Below are the code and all the weights of a small trained network. Each question names an input and a class and asks about switching units off, where a switched-off unit gives its printed mean instead of its output.

import numpy as np


def w(rows, s, z=0):
    codes = np.array(rows[::2]) - 128.0
    scale = np.full(codes.shape[1], s)
    scale[-1] = z or s
    return codes * scale


def f(y):
    return np.maximum(y, 0)


def log_softmax(a):
    a = a - a.max(-1, keepdims=True)
    return a - np.log(np.exp(a).sum(-1, keepdims=True))


def net(x, mask):
    res = np.array(x, float).reshape(1, 8) / 4 @ E
    y = f(res @ A[0][:, :-1].T + A[0][:, -1])
    res = res + np.where(mask, y, B[0][:, -1]) @ B[0][:, :-1]
    return log_softmax(res[-1] @ U[:, :-1].T + U[:, -1])


A, B = {}, {}
E = w([
[128,130,125,128,122,129,123,131,133,128,124],'x0',
[111,73,152,186,221,174,21,169,79,119,72],'x1',
[127,128,129,128,129,128,129,127,126,128,130],'x2',
[150,242,149,209,206,147,190,212,185,111,158],'x3',
[183,150,33,2,203,53,71,189,132,115,173],'x4',
[131,129,129,131,123,125,125,132,124,128,131],'x5',
[128,126,130,128,131,128,130,125,127,127,128],'x6',
[87,142,118,97,128,74,209,198,25,117,2],'x7',
],0.008)
A[0] = w([
[124,126,131,120,120,149,71,68,173,131,214,120],'n1',
[116,122,144,154,102,154,141,108,119,117,114,92],'n2',
[109,128,125,131,161,168,84,105,135,127,162,117],'n3',
[139,110,114,149,119,137,86,127,176,105,190,113],'n4',
[129,126,149,156,101,142,166,100,136,133,106,105],'n5',
[128,89,150,187,88,144,138,101,148,114,121,76],'n6',
[164,147,85,6,199,70,65,187,126,113,188,75],'n7',
[113,109,111,80,139,95,201,178,84,112,26,109],'n8',
[118,92,138,174,198,153,18,167,105,126,79,49],'n9',
[117,140,117,51,49,102,189,97,143,137,187,64],'n10',
[146,114,122,134,134,130,132,118,137,134,164,146],'n11',
[145,171,134,115,118,109,203,133,170,118,156,79],'n12',
[118,138,129,101,134,125,153,133,76,120,89,176],'n13',
[128,123,130,235,95,150,154,84,114,123,99,107],'n14',
[154,128,152,156,132,96,141,156,120,122,127,35],'n15',
[131,156,140,183,173,133,141,151,149,118,154,4],'n16',
[130,208,113,185,193,139,146,200,168,136,159,76],'n17',
[119,118,150,152,197,132,89,133,95,127,120,89],'n18',
[149,107,135,151,120,120,86,108,174,123,181,103],'n19',
[120,44,117,47,69,113,50,34,82,135,109,29],'n20',
],0.014,0.003)
B[0] = w([
[163,211,133,139,124,109,124,153,109,186,103,217],'n1',
[94,122,131,125,156,136,120,111,163,151,148,163],'n2',
[156,169,120,136,120,106,120,135,116,149,112,173],'n3',
[143,181,127,140,149,118,153,131,98,158,114,189],'n4',
[92,105,143,133,137,132,112,97,125,140,133,169],'n5',
[73,110,156,123,124,133,131,103,122,153,123,182],'n6',
[25,83,192,141,114,155,128,61,143,174,131,252],'n7',
[160,239,127,139,136,116,128,149,110,194,110,212],'n8',
[181,109,40,118,120,114,128,45,113,94,166,215],'n9',
[185,87,48,131,133,124,108,62,116,83,148,210],'n10',
[133,155,111,131,117,124,124,132,121,138,108,155],'n11',
[173,89,71,121,124,126,108,100,125,91,133,188],'n12',
[148,179,138,144,132,115,124,145,122,157,136,171],'n13',
[69,100,166,113,118,136,125,89,139,159,134,200],'n14',
[126,141,140,131,131,129,128,159,127,123,139,142],'n15',
[128,101,130,107,126,131,123,186,136,92,117,176],'n16',
[130,94,168,120,126,131,136,226,140,70,120,223],'n17',
[175,106,81,122,110,125,125,87,142,116,120,173],'n18',
[123,199,114,122,142,122,142,138,106,158,126,188],'n19',
[129,89,166,123,138,142,146,249,161,46,123,241],'n20',
],0.019)
U = w([
[167,254,157,147,157,100,161,149,83,213,107,138],'0',
[26,86,214,118,121,178,135,53,152,189,156,124],'1',
[157,97,181,96,148,151,167,239,161,46,125,204],'2',
[207,99,46,105,119,114,119,44,111,95,182,6],'3',
],0.0076,0.0017)

Each question gives the input, the list of numbers given to net, and the class t.
The units are the neurons (one row each of A and B). Each row of codes is followed by its name. A weight is (code - 128) times the scale printed after its matrix; where a second scale follows, it is the last column's (A, B and U).
mask holds one flag per neuron, in row order. A switched-off neuron (its flag False) gives its mean, the last column of its row in B, instead of its output. The means were averaged over made-up inputs and are rounded, as every weight is.
A unit's drop is (log p(t) with every unit on - log p(t) with that unit switched off) / (log p(t) with every unit on - log p(t) with every unit switched off).
The circuit of an input: a set's keep is (log p(t) with only the set's units on - log p(t) with every unit switched off) / (log p(t) with every unit on - log p(t) with every unit switched off). Starting from the 12 units with the biggest drops (on a tie, the unit counted first), units are removed one at a time, each time the one whose removal leaves the highest keep (on an exact tie, the one counted first), for as long as the keep stays at least 0.8.
circuit, biggest first: the units of the circuit, biggest drop first
k most important neurons: the k neurons with the biggest drops, biggest first
drop of u: that unit's drop, to one decimal
input [5,-3,5,2,3,4,-1,-1], class 1: 4 most important neurons	[n9 n20 n7 n18]
input [-6,-8,-3,-3,4,-4,-5,6], class 3: most important neuron	[n10]
input [7,-1,5,-7,8,-7,5,2], class 1: 2 most important neurons	[n7 n17]
input [-7,7,-4,7,1,-1,-5,-4], class 2: 4 most important neurons	[n17 n16 n10 n12]
input [7,7,6,8,-1,-7,4,-6], class 2: 2 most important neurons	[n17 n16]
input [-8,1,2,-4,1,4,-5,2], class 2: 2 most important neurons	[n20 n1]
input [2,-3,-7,-1,-8,4,-5,-8], class 0: 3 most important neurons	[n1 n7 n19]
input [2,-2,-4,-5,6,1,-4,-2], class 1: 2 most important neurons	[n7 n17]
input [8,-4,7,6,5,-7,3,-5], class 2: 4 most important neurons	[n17 n8 n16 n12]
input [7,1,4,-4,1,-7,3,-4], class 0: 4 most important neurons	[n17 n1 n16 n19]
input [-4,4,4,5,-6,2,4,0], class 1: 2 most important neurons	[n20 n14]
input [7,4,-8,2,-1,-6,-4,0], class 3: drop of n20	0.8
input [-2,4,6,6,6,0,7,-5], class 1: drop of n20	1.8
input [-5,4,-2,-6,5,8,7,-1], class 2: circuit, biggest first	[n20]
input [-8,3,6,-7,6,-1,-4,-2], class 2: drop of n2	0.1
